[[ 6.09  2.62  3.27  0.48 -0.25  0.96]
 [ 5.13  2.56  3.74  0.02  2.10  0.98]
 [ 2.35  0.98  0.93  0.47  0.25  0.09]]
->
[[ 5.13  2.56  3.74  0.02  2.10  0.98]
 [ 6.09  2.62  3.27  0.48 -0.25  0.96]
 [ 2.35  0.98  0.93  0.47  0.25  0.09]]

[[-2.53 -2.12 -2.71  3.06  5.64  5.44 -0.19 -4.07 -1.06]
 [ 1.75  4.06 -0.43 -2.28 -1.18 -2.07 -4.92  1.98 -4.77]
 [ 2.89  3.84  0.54 -2.73 -3.16 -3.34 -1.98  4.14 -1.55]
 [-0.87  0.91 -2.57 -0.32  1.95  1.32 -2.45 -0.92 -2.87]
 [-2.20 -1.82 -2.27  3.22  5.57  5.37 -0.71 -3.97 -1.53]]
->
[[ 2.89  3.84  0.54 -2.73 -3.16 -3.34 -1.98  4.14 -1.55]
 [ 1.75  4.06 -0.43 -2.28 -1.18 -2.07 -4.92  1.98 -4.77]
 [-2.20 -1.82 -2.27  3.22  5.57  5.37 -0.71 -3.97 -1.53]
 [-0.87  0.91 -2.57 -0.32  1.95  1.32 -2.45 -0.92 -2.87]
 [-2.53 -2.12 -2.71  3.06  5.64  5.44 -0.19 -4.07 -1.06]]

[[-3.72  0.74 -1.64  2.50 -4.10 -0.97  0.60]
 [-2.54 -2.06  3.16 -7.28  1.98 -4.26 -4.59]]
->
[[-2.54 -2.06  3.16 -7.28  1.98 -4.26 -4.59]
 [-3.72  0.74 -1.64  2.50 -4.10 -0.97  0.60]]

[[-3.18  3.34 -3.33 -3.48  2.28 -4.82 -3.70  3.37  2.48 -2.12]
 [ 1.38 -1.71  1.64  1.08  3.69 -4.96  1.14  4.66 -2.07  1.37]
 [ 0.40 -0.65  0.54  0.08  3.95 -5.55  0.08  5.01 -1.16  0.73]
 [-3.52  3.67 -3.70 -3.77  2.00 -4.57 -4.00  3.02  2.91 -2.29]
 [-0.53 -1.66  0.39 -0.11 -4.03  5.88  0.17 -4.56 -0.96  2.42]
 [-4.11  3.34 -3.93 -3.85 -3.00  2.17 -3.92 -3.02  3.58 -1.58]
 [-1.49  0.06 -0.92 -1.04 -4.03  4.66 -0.87 -4.52  0.99  0.87]]
->
[[ 1.38 -1.71  1.64  1.08  3.69 -4.96  1.14  4.66 -2.07  1.37]
 [ 0.40 -0.65  0.54  0.08  3.95 -5.55  0.08  5.01 -1.16  0.73]
 [-0.53 -1.66  0.39 -0.11 -4.03  5.88  0.17 -4.56 -0.96  2.42]
 [-1.49  0.06 -0.92 -1.04 -4.03  4.66 -0.87 -4.52  0.99  0.87]
 [-3.18  3.34 -3.33 -3.48  2.28 -4.82 -3.70  3.37  2.48 -2.12]
 [-3.52  3.67 -3.70 -3.77  2.00 -4.57 -4.00  3.02  2.91 -2.29]
 [-4.11  3.34 -3.93 -3.85 -3.00  2.17 -3.92 -3.02  3.58 -1.58]]

[[-1.87 -6.77 -0.55  3.51 -3.55  5.64  1.30  1.26 -1.59  0.61 -2.26  2.16
   2.62 -1.88  2.90  5.01]
 [-1.41 -6.35 -0.03  1.00 -2.15 -5.24  1.27 -0.90 -3.58  4.78  1.66  2.77
   2.97 -2.54 -0.52  0.53]
 [-3.01 -6.45 -2.50  3.08 -4.76  4.74  4.23 -0.47  4.13 -2.94 -3.87 -3.80
   5.80 -7.79 -0.05  6.52]]
->
[[-1.41 -6.35 -0.03  1.00 -2.15 -5.24  1.27 -0.90 -3.58  4.78  1.66  2.77
   2.97 -2.54 -0.52  0.53]
 [-1.87 -6.77 -0.55  3.51 -3.55  5.64  1.30  1.26 -1.59  0.61 -2.26  2.16
   2.62 -1.88  2.90  5.01]
 [-3.01 -6.45 -2.50  3.08 -4.76  4.74  4.23 -0.47  4.13 -2.94 -3.87 -3.80
   5.80 -7.79 -0.05  6.52]]

[[-7.26 -4.55  5.63 -7.60]
 [ 5.22  1.65 -1.72  2.01]
 [ 4.11  7.99 -7.01  7.11]
 [-7.67 -4.83  4.39 -8.00]
 [ 6.30  0.96 -3.48  2.14]
 [-3.70  1.86  6.47  0.10]
 [-3.42  2.61 -4.94 -2.44]]
->
[[-3.70  1.86  6.47  0.10]
 [-7.26 -4.55  5.63 -7.60]
 [-7.67 -4.83  4.39 -8.00]
 [ 5.22  1.65 -1.72  2.01]
 [ 6.30  0.96 -3.48  2.14]
 [-3.42  2.61 -4.94 -2.44]
 [ 4.11  7.99 -7.01  7.11]]
